Rows and roughly how far along a hidden order each lies, from 0 to 9:
[ 12 -33   5   1  12   1 -12  -4  -3  -4 -28 -14   0 -19   4 -22  -3 -30] | 3
[  6 -17   9   3   6   1 -19 -17   1  -2 -21  12  12 -14 -13  -9  -1 -27] | 0
[ 20   2   2  15  -2  -3  19  13  -8 -23  19   9 -48   7  -8 -25  -3 -11] | 4
[ -3  34   2  22 -27 -10 -48 -18  -8 -39  20  63 -63   8 -58  18  -2 -10] | 9
[-24  23   8  10 -11  -7 -11   0  -6 -12  15  23 -49  -1 -17  -6  -3  -6] | 8
[  4   6   5  10  -4  -2 -22 -21  -3 -10  -7  22 -17  -7 -19  -3  -2 -20] | 4
[-15  33  17   3  -6  -8   8   2  -1  13  27   9 -20   0  -8  -2  -1  12] | 4
[ -7  -2   4  -2   3  -2  21  -3  -4   7  -8 -10 -16 -13   8 -15  -3  -8] | 7
[-15  31   6   0  -6  -8  19   7  -3   9  20  -8 -34  -5   6 -12  -2   6] | 7
[ 19 -32  -4   8   9   3  -1  -5  -4 -14 -31 -11 -20 -18   0 -26  -5 -40] | 5
[ -9  14  14   3   2  -1 -16   2   0  11   1   1 -19 -11   1  -6  -4 -13] | 5
[ 19 -19 -14  18  -7  -2 -44 -31  -9 -41 -27  41 -51  -8 -39  -5  -5 -46] | 9
[ -6  15  10   0  -1  -7  41  18  -5   4  18 -13 -31  -3  16 -27  -3   4] | 6
[ -8  15  12  -2   2  -2  22  14  -4   7   9 -21 -43 -11  13 -25  -5  -1] | 8
[ -9  24  -1   1  -8 -10  14 -13  -9  -1  11  21  -4  -2 -14  -1   1  -6] | 8
[  1  19   8   7  -4  -5  16   6  -4  -5  22  11 -39   1 -10 -14   0   7] | 4
[  6  -9  -7   4   5  -4  20  -7  -8 -12   0   5 -11  -5  -3 -29   0 -18] | 5
[  9   1  12  12   0   2 -12  14   0  -9   8  -1 -47  -7  -4 -21  -6 -13] | 3
[ -9  12   7   6 -12  -6 -29 -13  -4  -3   2  24 -19  -5 -20  -1  -2 -12] | 7
[ -2   3  16   4   2  -1   6  18  -3   3   7  -3 -42 -10   7 -24  -4  -2] | 5
[  1   2   2  11  -8  -1 -46 -36  -3 -13 -13  45  14  -8 -40  15   2 -36] | 2
[  2 -27  -6   3   7  -1  -8 -31  -4  -1 -24   6  28 -17  -9  -4   0 -28] | 2
[ -7  -8  -3   3   4  -2 -16 -19  -5  -2 -20  11  -4 -15  -7  -9  -3 -27] | 6
[  0  -2  18   0   4   0  -5   0   0  10  -9  -3   2 -16   9 -14  -2 -10] | 3
[  9  21  18  16  -8  -3  -7  12   0 -15  19  19 -52   2 -16 -15  -3  -3] | 3
[ 19 -29  -5  14   2   1 -23 -18  -4 -20 -29  19  -2 -10 -14 -14  -1 -41] | 3
[  4 -10   4   8   3   0  -7  -2  -4  -3  -3   5 -13  -7  -7 -10  -2 -16] | 3
[-15  16   5   0  -2  -6   1  -7  -3   9  10   2 -17  -8   2  -7  -3  -5] | 7
[ -2  32  16   3  -1  -7  52  36  -3   7  48 -11 -38   8  16 -28   0  31] | 2
[ 12 -18   1  11   4  -1 -12 -13  -6 -14 -11   9 -17  -8 -14 -15  -1 -31] | 3
[  1  24  16  15 -13  -6 -13   6  -3 -20  29  28 -48   1 -27  -3  -2   2] | 4
[  7  -9  12   1  11   3  39  34  -1   6   3 -38 -20 -12  33 -49  -7  -2] | 4
[  5  -1  12  14  -2  -2 -27   8   1  -7  -2   6 -42  -9 -12 -15  -5 -11] | 3
[-10  28   2  -3   2  -3  61  31  -3  15  30 -27 -20   0  23 -29  -2  25] | 3
[ 12   0  10   7   3   0   4  10  -2  -7  10   2  -4  -2   0 -25   0  -9] | 0
[  4  -3  18   2   7  -1  27  16  -3   6  19 -14  -7  -2  14 -27  -1   6] | 0
[  1  -7  -4   1   0  -5  10 -11  -8  -5   1   0  -6  -9  -6 -11   0 -16] | 7
[  0  27  13  12 -10  -8  20  13  -5 -13  30  26 -43   7 -20  -9  -1   5] | 3
[ 12 -29  -6  11   4   1 -29 -19  -3 -13 -35  15  -2 -18 -11 -13  -5 -47] | 5
[-20  46  10  -4  -7 -14  53  12  -5  16  51   2 -23   7   6  -9   2  29] | 6
[ -7  21  12   3  -8  -6  19   2  -5   4  15  10 -18  -1  -5  -9  -1   6] | 6
